Below is a small trained network, with its code and all its weights. Each question gives an input and a class and asks what happens when units are switched off, that is, made to give their printed mean instead of their output.

import numpy as np


def w(rows, s, z=0):
    codes = np.array(rows[::2]) - 128.0
    scale = np.full(codes.shape[1], s)
    scale[-1] = z or s
    return codes * scale


def f(y):
    return y / 2 * (1 + np.tanh(0.7978845608 * (y + 0.044715 * y**3)))


def log_softmax(a):
    a = a - a.max(-1, keepdims=True)
    return a - np.log(np.exp(a).sum(-1, keepdims=True))


def net(x, mask):
    res = np.array(x, float).reshape(1, 3) / 4 @ E
    y = f(res @ A[0][:, :-1].T + A[0][:, -1])
    res = res + np.where(mask, y, B[0][:, -1]) @ B[0][:, :-1]
    return log_softmax(res[-1] @ U[:, :-1].T + U[:, -1])


A, B = {}, {}
E = w([
[45,167,120,89,183,60,56],'x0',
[176,100,135,227,103,46,68],'x1',
[210,253,66,138,173,130,133],'x2',
],0.0072)
A[0] = w([
[195,100,148,163,48,212,213,24],'N0',
[213,91,105,233,89,14,56,92],'N1',
[26,167,130,76,200,48,41,76],'N2',
[226,249,50,122,193,122,129,123],'N3',
[236,88,116,128,8,192,224,8],'N4',
[241,223,55,107,166,115,121,180],'N5',
[53,39,168,118,50,139,108,128],'N6',
[67,38,222,115,80,131,120,57],'N7',
[58,40,241,91,98,93,126,57],'N8',
[201,90,127,163,14,194,220,12],'N9',
[193,98,152,246,78,42,20,147],'N10',
[104,146,142,3,162,197,202,111],'N11',
[197,73,168,156,97,186,205,238],'N12',
[224,219,41,132,192,144,110,124],'N13',
[69,149,88,17,156,236,203,94],'N14',
[103,148,128,7,168,223,180,100],'N15',
[61,33,202,118,72,126,127,106],'N16',
[9,159,105,82,199,57,38,67],'N17',
],0.0051,0.0012)
B[0] = w([
[236,168,60,70,93,74,83,211],'N0',
[211,36,140,146,223,154,83,243],'N1',
[252,213,43,32,23,57,86,210],'N2',
[109,131,214,69,162,39,221,241],'N3',
[204,173,61,49,69,59,100,232],'N4',
[89,141,221,71,172,48,191,233],'N5',
[112,174,185,84,153,48,206,211],'N6',
[134,139,195,60,135,43,203,206],'N7',
[154,163,186,54,130,48,192,214],'N8',
[222,186,41,30,62,81,84,220],'N9',
[195,43,133,133,233,151,64,253],'N10',
[191,33,118,163,222,165,37,215],'N11',
[115,185,80,91,124,66,115,224],'N12',
[107,134,216,53,171,52,209,226],'N13',
[218,21,127,159,221,123,57,233],'N14',
[204,41,119,175,240,172,85,217],'N15',
[129,156,184,50,156,34,196,214],'N16',
[253,183,22,12,43,56,88,212],'N17',
],0.0053,0.0041)
U = w([
[108,159,239,93,131,96,249,91],'0',
[149,188,12,88,44,116,96,112],'1',
[141,32,133,148,196,158,72,93],'2',
[70,151,128,157,104,160,150,249],'3',
[56,172,137,190,34,237,145,13],'4',
[14,171,97,238,41,224,163,10],'5',
[29,183,109,229,40,205,155,9],'6',
[28,185,130,213,17,253,144,12],'7',
],0.012,0.011)

Each question gives the input, the list of numbers given to net, and the class t.
The units are the neurons (one row each of A and B). Each row of codes is followed by its name. A weight is (code - 128) times the scale printed after its matrix; where a second scale follows, it is the last column's (A, B and U).
mask holds one flag per neuron, in row order. A switched-off neuron (its flag False) gives its mean, the last column of its row in B, instead of its output. The means were averaged over made-up inputs and are rounded, as every weight is.
A unit's drop is (log p(t) with every unit on - log p(t) with that unit switched off) / (log p(t) with every unit on - log p(t) with every unit switched off).
The circuit of an input: a set's keep is (log p(t) with only the set's units on - log p(t) with every unit switched off) / (log p(t) with every unit on - log p(t) with every unit switched off). Starting from the 12 units with the biggest drops (on a tie, the unit counted first), units are removed one at a time, each time the one whose removal leaves the highest keep (on an exact tie, the one counted first), for as long as the keep stays at least 0.8.
units of the circuit, in order: the units of the circuit, biggest drop first
k most important neurons: the k neurons with the biggest drops, biggest first
drop of u: that unit's drop, to one decimal
input [-2,-3,1], class 3: 4 most important neurons -> N10, N1, N17, N2
input [6,5,6], class 0: units of the circuit, in order -> N3
input [2,4,3], class 2: units of the circuit, in order -> N1, N10
input [-7,-8,1], class 2: 3 most important neurons -> N14, N15, N11
input [-7,-4,-6], class 1: units of the circuit, in order -> N9, N4
input [4,-8,-7], class 2: 4 most important neurons -> N11, N14, N15, N3
input [4,4,-3], class 1: 2 most important neurons -> N2, N17
input [4,-2,-3], class 1: 2 most important neurons -> N17, N2
input [3,0,2], class 3: 2 most important neurons -> N9, N4
input [-1,-7,4], class 2: drop of N1 -> 0.0
input [1,3,4], class 0: drop of N15 -> 0.1
input [3,7,2], class 2: drop of N10 -> 0.1
input [-2,0,0], class 3: drop of N17 -> 0.2
input [8,-5,-5], class 1: units of the circuit, in order -> N17
